Below is a small trained network, with its code and all its weights. Each question gives an input and a class and asks what happens when units are switched off, that is, made to give their printed mean instead of their output.

import numpy as np


def w(rows, s, z=0):
    codes = np.array(rows[::2]) - 128.0
    scale = np.full(codes.shape[1], s)
    scale[-1] = z or s
    return codes * scale


def norm(h):
    return h / np.sqrt((h * h).mean(-1, keepdims=True) + 1e-5)


def f(y):
    return y / 2 * (1 + np.tanh(0.7978845608 * (y + 0.044715 * y**3)))


def log_softmax(a):
    a = a - a.max(-1, keepdims=True)
    return a - np.log(np.exp(a).sum(-1, keepdims=True))


def net(x, mask):
    res = np.array(x, float).reshape(1, 5) / 4 @ E
    u = 0
    for l in range(3):
        y = f(norm(res) @ A[l][:, :-1].T + A[l][:, -1])
        res = res + np.where(mask[u : u + 5], y, B[l][:, -1]) @ B[l][:, :-1]
        u += 5
    return log_softmax(norm(res)[-1] @ U[:, :-1].T + U[:, -1])


A, B = {}, {}
E = w([
[219,44,119,170,170,102],'x0',
[136,161,134,35,86,28],'x1',
[127,126,127,130,129,129],'x2',
[84,75,191,90,149,138],'x3',
[180,181,151,97,255,88],'x4',
],0.0097)
A[0] = w([
[109,173,158,191,192,244,3],'L0N1',
[36,254,130,93,150,208,11],'L0N2',
[31,89,207,91,199,157,62],'L0N3',
[146,245,49,194,131,145,28],'L0N4',
[99,213,146,126,231,182,31],'L0N5',
],0.014,0.0064)
B[0] = w([
[50,83,3,86,192,149,214],'L0N1',
[140,41,158,206,111,22,254],'L0N2',
[228,139,108,58,51,124,206],'L0N3',
[230,143,116,47,50,130,220],'L0N4',
[96,194,213,151,132,194,219],'L0N5',
],0.022,0.0078)
A[1] = w([
[146,215,150,151,189,93,2],'L1N1',
[100,196,126,52,146,5,79],'L1N2',
[154,183,94,170,142,114,56],'L1N3',
[153,187,174,115,214,110,104],'L1N4',
[208,79,137,156,213,110,94],'L1N5',
],0.017,0.004)
B[1] = w([
[68,174,200,98,130,163,163],'L1N1',
[95,90,3,102,249,209,254],'L1N2',
[153,84,167,63,105,105,134],'L1N3',
[100,240,178,145,69,163,196],'L1N4',
[175,129,186,215,119,29,248],'L1N5',
],0.012,0.0063)
A[2] = w([
[68,114,78,96,162,112,101],'L2N1',
[99,167,178,156,147,150,24],'L2N2',
[179,73,187,56,139,160,7],'L2N3',
[89,92,162,162,134,16,127],'L2N4',
[19,147,158,189,7,206,160],'L2N5',
],0.017,0.0018)
B[2] = w([
[73,99,134,157,217,122,191],'L2N1',
[43,28,151,139,22,182,147],'L2N2',
[166,221,70,123,87,55,173],'L2N3',
[119,77,164,217,150,86,255],'L2N4',
[89,249,235,99,149,182,185],'L2N5',
],0.012,0.0093)
U = w([
[149,49,165,238,144,44,253],'0',
[54,61,1,108,231,184,124],'1',
[248,140,72,37,47,115,112],'2',
[75,206,228,136,132,204,25],'3',
],0.01,0.0018)

Each question gives the input, the list of numbers given to net, and the class t.
The units are the neurons (one row each of A and B). Each row of codes is followed by its name. A weight is (code - 128) times the scale printed after its matrix; where a second scale follows, it is the last column's (A, B and U).
mask holds one flag per neuron, layer by layer. A switched-off neuron (its flag False) gives its mean, the last column of its row in B, instead of its output. The means were averaged over made-up inputs and are rounded, as every weight is.
A unit's drop is (log p(t) with every unit on - log p(t) with that unit switched off) / (log p(t) with every unit on - log p(t) with every unit switched off).
The circuit of an input: a set's keep is (log p(t) with only the set's units on - log p(t) with every unit switched off) / (log p(t) with every unit on - log p(t) with every unit switched off). Starting from the 12 units with the biggest drops (on a tie, the unit counted first), units are removed one at a time, each time the one whose removal leaves the highest keep (on an exact tie, the one counted first), for as long as the keep stays at least 0.8.
circuit, biggest first: the units of the circuit, biggest drop first
most important unit: the unit with the biggest drop
top k neurons: the k neurons with the biggest drops, biggest first
top k neurons in layer l: the k neurons of layer l with the biggest drops, biggest first
input [2,-6,2,-6,2], class 1: circuit, biggest first : [L0N1]
input [1,-4,4,-2,-5], class 3: top 4 neurons : [L0N2 L2N5 L1N2 L0N3]
input [-2,-6,8,-6,-7], class 3: top 2 neurons in layer 2 : [L2N5 L2N3]
input [6,3,8,5,-8], class 3: top 3 neurons : [L0N2 L2N5 L0N3]
input [7,-7,-3,-8,-5], class 2: circuit, biggest first : [L0N2 L2N4]
input [-1,-3,8,-5,6], class 3: top 2 neurons in layer 0 : [L0N5 L0N3]
input [-3,8,5,6,-8], class 1: top 2 neurons in layer 1 : [L1N2 L1N4]
input [1,6,-4,1,1], class 1: top 3 neurons : [L1N2 L0N5 L0N2]
input [0,3,-4,5,7], class 3: top 3 neurons : [L0N4 L0N5 L1N4]
input [4,-4,1,5,-4], class 2: top 3 neurons : [L0N2 L0N5 L1N2]
input [-6,5,1,-1,4], class 0: top 2 neurons : [L0N2 L0N1]
input [6,-8,-5,7,5], class 1: top 3 neurons : [L0N1 L0N2 L0N4]
input [0,5,6,4,4], class 1: top 2 neurons : [L1N2 L0N4]
input [4,-4,-2,5,4], class 2: top 2 neurons in layer 0 : [L0N3 L0N2]
input [1,-5,-5,-5,-5], class 1: most important unit : L0N5
input [-2,-6,7,1,7], class 3: top 4 neurons : [L0N5 L1N2 L2N5 L1N4]
input [2,1,5,3,4], class 3: top 4 neurons : [L0N2 L0N4 L1N4 L0N1]
input [-6,5,1,0,-4], class 0: top 3 neurons : [L0N2 L0N1 L0N5]
input [5,-1,1,-8,-6], class 2: top 2 neurons in layer 0 : [L0N2 L0N5]
input [-3,-8,-8,4,2], class 1: most important unit : L0N1
input [0,5,6,7,7], class 2: top 2 neurons in layer 0 : [L0N3 L0N1]
input [-6,3,-8,7,3], class 2: top 2 neurons in layer 2 : [L2N3 L2N1]
